Below is a small trained network, with its code and all its weights. Each question gives an input and a class and asks what happens when units are switched off, that is, made to give their printed mean instead of their output.

import numpy as np


def w(rows, s, z=0):
    codes = np.array(rows[::2]) - 128.0
    scale = np.full(codes.shape[1], s)
    scale[-1] = z or s
    return codes * scale


def f(y):
    return y / 2 * (1 + np.tanh(0.7978845608 * (y + 0.044715 * y**3)))


def log_softmax(a):
    a = a - a.max(-1, keepdims=True)
    return a - np.log(np.exp(a).sum(-1, keepdims=True))


def net(x, mask):
    res = np.array(x, float).reshape(1, 6) / 4 @ E
    y = f(res @ A[0][:, :-1].T + A[0][:, -1])
    res = res + np.where(mask, y, B[0][:, -1]) @ B[0][:, :-1]
    return log_softmax(res[-1] @ U[:, :-1].T + U[:, -1])


A, B = {}, {}
E = w([
[154,161,63,69,83,40,75],'x0',
[192,145,175,127,193,2,182],'x1',
[85,65,154,174,10,45,97],'x2',
[44,95,59,91,224,87,185],'x3',
[169,94,79,165,104,140,150],'x4',
[142,119,109,143,117,130,139],'x5',
],0.0079)
A[0] = w([
[214,140,222,108,26,162,103,53],'N1',
[83,91,96,99,93,177,131,61],'N2',
[61,119,245,162,191,174,100,252],'N3',
[77,61,8,141,90,187,88,124],'N4',
[161,76,137,216,138,169,179,178],'N5',
[114,73,139,178,72,85,159,79],'N6',
[206,63,173,133,142,55,254,105],'N7',
[103,122,216,164,144,148,211,147],'N8',
[175,173,153,147,78,143,125,40],'N9',
[198,190,59,106,142,81,42,232],'N10',
[77,89,128,158,112,221,59,136],'N11',
[61,84,169,168,114,75,97,71],'N12',
[35,32,68,78,153,86,180,64],'N13',
[75,57,147,194,49,109,94,221],'N14',
[198,232,82,149,198,194,139,122],'N15',
[194,142,162,120,118,18,201,149],'N16',
],0.0087,0.004)
B[0] = w([
[100,191,176,196,180,83,175,227],'N1',
[202,203,157,97,176,165,142,163],'N2',
[64,162,94,98,119,79,111,228],'N3',
[133,193,136,67,111,141,120,232],'N4',
[96,118,59,110,43,91,126,195],'N5',
[134,63,116,168,172,187,44,178],'N6',
[161,203,170,35,87,190,94,218],'N7',
[102,180,56,143,111,87,94,193],'N8',
[154,212,147,198,143,143,164,159],'N9',
[85,140,86,155,84,87,98,233],'N10',
[134,159,161,91,124,121,112,213],'N11',
[164,54,131,152,216,162,53,173],'N12',
[131,223,176,254,149,134,191,217],'N13',
[118,110,103,98,210,101,120,254],'N14',
[122,93,71,162,242,134,65,225],'N15',
[114,173,144,98,131,140,99,221],'N16',
],0.0092,0.0083)
U = w([
[151,90,119,154,195,149,65,65],'0',
[133,182,163,219,129,137,201,70],'1',
[160,170,174,46,99,163,116,62],'2',
[115,130,107,125,97,106,128,255],'3',
[77,139,54,139,51,72,108,47],'4',
[123,127,122,128,111,116,128,241],'5',
[150,80,137,119,98,124,175,136],'6',
[201,5,201,149,57,205,246,3],'7',
],0.013,0.0097)

Each question gives the input, the list of numbers given to net, and the class t.
The units are the neurons (one row each of A and B). Each row of codes is followed by its name. A weight is (code - 128) times the scale printed after its matrix; where a second scale follows, it is the last column's (A, B and U).
mask holds one flag per neuron, in row order. A switched-off neuron (its flag False) gives its mean, the last column of its row in B, instead of its output. The means were averaged over made-up inputs and are rounded, as every weight is.
A unit's drop is (log p(t) with every unit on - log p(t) with that unit switched off) / (log p(t) with every unit on - log p(t) with every unit switched off).
The circuit of an input: a set's keep is (log p(t) with only the set's units on - log p(t) with every unit switched off) / (log p(t) with every unit on - log p(t) with every unit switched off). Starting from the 12 units with the biggest drops (on a tie, the unit counted first), units are removed one at a time, each time the one whose removal leaves the highest keep (on an exact tie, the one counted first), for as long as the keep stays at least 0.8.
units of the circuit, in order: the units of the circuit, biggest drop first
most important unit: the unit with the biggest drop
top k neurons: the k neurons with the biggest drops, biggest first
drop of u: that unit's drop, to one decimal
input [7,2,4,-7,-6,2], class 1: top 2 neurons => (N1; N9)
input [7,7,4,3,-7,-4], class 2: units of the circuit, in order => (N7; N16)
input [-7,0,3,-3,6,-1], class 4: most important unit => N5
input [-8,8,1,-3,-8,-4], class 2: top 3 neurons => (N7; N10; N16)
input [-7,-1,0,-6,-4,6], class 4: units of the circuit, in order => (N3; N5)
input [-5,8,-4,7,1,-7], class 2: top 2 neurons => (N7; N1)
input [-1,3,-6,0,1,0], class 0: top 2 neurons => (N15; N4)
input [2,-1,5,4,-4,-4], class 0: units of the circuit, in order => (N12; N5)
input [-6,7,7,3,-1,-1], class 0: top 2 neurons => (N12; N6)
input [0,-7,6,-5,-2,4], class 2: top 3 neurons => (N4; N11; N15)
input [8,0,7,5,8,6], class 3: units of the circuit, in order => (N5; N3)
input [-7,2,4,-2,5,2], class 4: top 2 neurons => (N5; N8)
input [-8,-4,-3,4,-5,8], class 4: top 3 neurons => (N3; N8; N5)
input [2,-8,-6,0,1,-3], class 2: top 2 neurons => (N4; N11)
input [8,1,-5,-6,7,0], class 4: units of the circuit, in order => (N10)
input [5,-4,1,-8,-3,-4], class 1: top 2 neurons => (N1; N9)
input [-1,3,7,8,2,-2], class 1: top 2 neurons => (N13; N15)
input [-8,0,0,-6,0,-1], class 4: top 3 neurons => (N5; N3; N8)
input [-1,2,-7,-6,7,-2], class 0: top 2 neurons => (N15; N13)
input [3,-5,-4,-5,-2,2], class 1: most important unit => N1
input [-5,0,-5,-2,7,2], class 3: drop of N10 => 0.2
input [3,8,8,3,0,4], class 0: drop of N15 => -0.1
input [-3,6,-5,8,-1,5], class 1: drop of N13 => 3.2
